Here is a tiny trained network, its code and every weight. The questions are about switching its units off for an input and a class, where a switched-off unit gives its printed mean instead of its output.

import numpy as np


def w(rows, s, z=0):
    codes = np.array(rows[::2]) - 128.0
    scale = np.full(codes.shape[1], s)
    scale[-1] = z or s
    return codes * scale


def norm(h):
    return h / np.sqrt((h * h).mean(-1, keepdims=True) + 1e-5)


def f(y):
    return np.maximum(y, 0)


def log_softmax(a):
    a = a - a.max(-1, keepdims=True)
    return a - np.log(np.exp(a).sum(-1, keepdims=True))


def net(x, mask):
    res = np.array(x, float).reshape(1, 5) / 4 @ E
    u = 0
    for l in range(3):
        y = f(norm(res) @ A[l][:, :-1].T + A[l][:, -1])
        res = res + np.where(mask[u : u + 5], y, B[l][:, -1]) @ B[l][:, :-1]
        u += 5
    return log_softmax(norm(res)[-1] @ U[:, :-1].T + U[:, -1])


A, B = {}, {}
E = w([
[253,136,252,138],'x0',
[107,115,71,56],'x1',
[71,19,138,161],'x2',
[58,170,92,84],'x3',
[148,113,146,60],'x4',
],0.0031)
A[0] = w([
[149,2,148,102,200],'L0N0',
[198,106,194,157,107],'L0N1',
[103,150,142,186,5],'L0N2',
[210,154,86,165,219],'L0N3',
[168,117,151,181,99],'L0N4',
],0.0067,0.0018)
B[0] = w([
[3,216,150,230,255],'L0N0',
[124,228,22,18,245],'L0N1',
[36,127,253,170,157],'L0N2',
[130,53,131,35,229],'L0N3',
[57,118,112,64,197],'L0N4',
],0.0041,0.0029)
A[1] = w([
[81,127,152,253,125],'L1N0',
[136,36,135,195,59],'L1N1',
[50,87,198,75,187],'L1N2',
[215,159,83,210,1],'L1N3',
[171,167,234,127,112],'L1N4',
],0.0057,0.0039)
B[1] = w([
[132,150,212,175,220],'L1N0',
[27,218,240,54,139],'L1N1',
[98,254,177,205,252],'L1N2',
[52,190,131,142,128],'L1N3',
[112,141,73,17,174],'L1N4',
],0.0051,0.0038)
A[2] = w([
[101,45,244,114,73],'L2N0',
[67,66,232,192,129],'L2N1',
[252,143,234,69,203],'L2N2',
[234,167,73,33,10],'L2N3',
[112,211,53,124,248],'L2N4',
],0.0046,0.0017)
B[2] = w([
[164,216,91,195,137],'L2N0',
[219,175,144,254,183],'L2N1',
[185,75,78,52,179],'L2N2',
[184,79,229,212,182],'L2N3',
[71,101,105,65,253],'L2N4',
],0.0047,0.005)
U = w([
[60,189,196,233,208],'0',
[174,2,109,188,2],'1',
[175,143,174,72,77],'2',
[58,158,88,93,254],'3',
[197,78,138,53,125],'4',
],0.0083,0.0041)

Each question gives the input, the list of numbers given to net, and the class t.
The units are the neurons (one row each of A and B). Each row of codes is followed by its name. A weight is (code - 128) times the scale printed after its matrix; where a second scale follows, it is the last column's (A, B and U).
mask holds one flag per neuron, layer by layer. A switched-off neuron (its flag False) gives its mean, the last column of its row in B, instead of its output. The means were averaged over made-up inputs and are rounded, as every weight is.
A unit's drop is (log p(t) with every unit on - log p(t) with that unit switched off) / (log p(t) with every unit on - log p(t) with every unit switched off).
The circuit of an input: a set's keep is (log p(t) with only the set's units on - log p(t) with every unit switched off) / (log p(t) with every unit on - log p(t) with every unit switched off). Starting from the 12 units with the biggest drops (on a tie, the unit counted first), units are removed one at a time, each time the one whose removal leaves the highest keep (on an exact tie, the one counted first), for as long as the keep stays at least 0.8.
units of the circuit, in order: the units of the circuit, biggest drop first
most important unit: the unit with the biggest drop
k most important neurons: the k neurons with the biggest drops, biggest first
k most important neurons of layer l: the k neurons of layer l with the biggest drops, biggest first
drop when u is switched off: that unit's drop, to one decimal
input [2,2,2,3,5], class 0: units of the circuit, in order : L0N1, L0N0
input [8,-1,2,0,-3], class 4: units of the circuit, in order : L2N2, L1N2
input [-7,1,-5,-8,5], class 4: 4 most important neurons : L0N0, L1N2, L2N3, L0N4
input [-2,3,-4,-8,-7], class 1: units of the circuit, in order : L0N3, L2N3, L1N2
input [0,4,-1,-6,5], class 3: 2 most important neurons : L0N0, L0N1
input [-8,2,1,-6,3], class 0: 2 most important neurons of layer 0 : L0N1, L0N0
input [4,5,3,3,2], class 0: most important unit : L0N0
input [6,-1,8,-7,8], class 3: units of the circuit, in order : L0N1, L1N4, L0N0
input [7,-5,6,0,3], class 3: units of the circuit, in order : L0N1, L1N4, L0N0, L2N3
input [3,-8,0,-5,4], class 3: units of the circuit, in order : L1N4, L0N1
input [-6,3,2,-4,2], class 0: 2 most important neurons : L0N1, L0N0
input [-5,2,-7,-4,7], class 4: 3 most important neurons : L0N0, L2N3, L1N2
input [5,-5,6,-2,7], class 3: 2 most important neurons of layer 1 : L1N4, L1N0
input [-7,3,8,-3,1], class 0: most important unit : L0N1
input [4,6,0,-7,-3], class 3: 2 most important neurons of layer 0 : L0N0, L0N4
input [-2,5,7,-7,3], class 0: drop when L2N4 is switched off : 0.0
input [0,8,-3,-7,-5], class 4: drop when L0N3 is switched off : 0.2
input [-6,1,7,1,6], class 0: drop when L0N1 is switched off : 0.3
input [7,0,-1,-7,0], class 4: 2 most important neurons of layer 2 : L2N2, L2N3
input [8,-5,-1,3,-8], class 2: most important neuron of layer 2 : L2N3
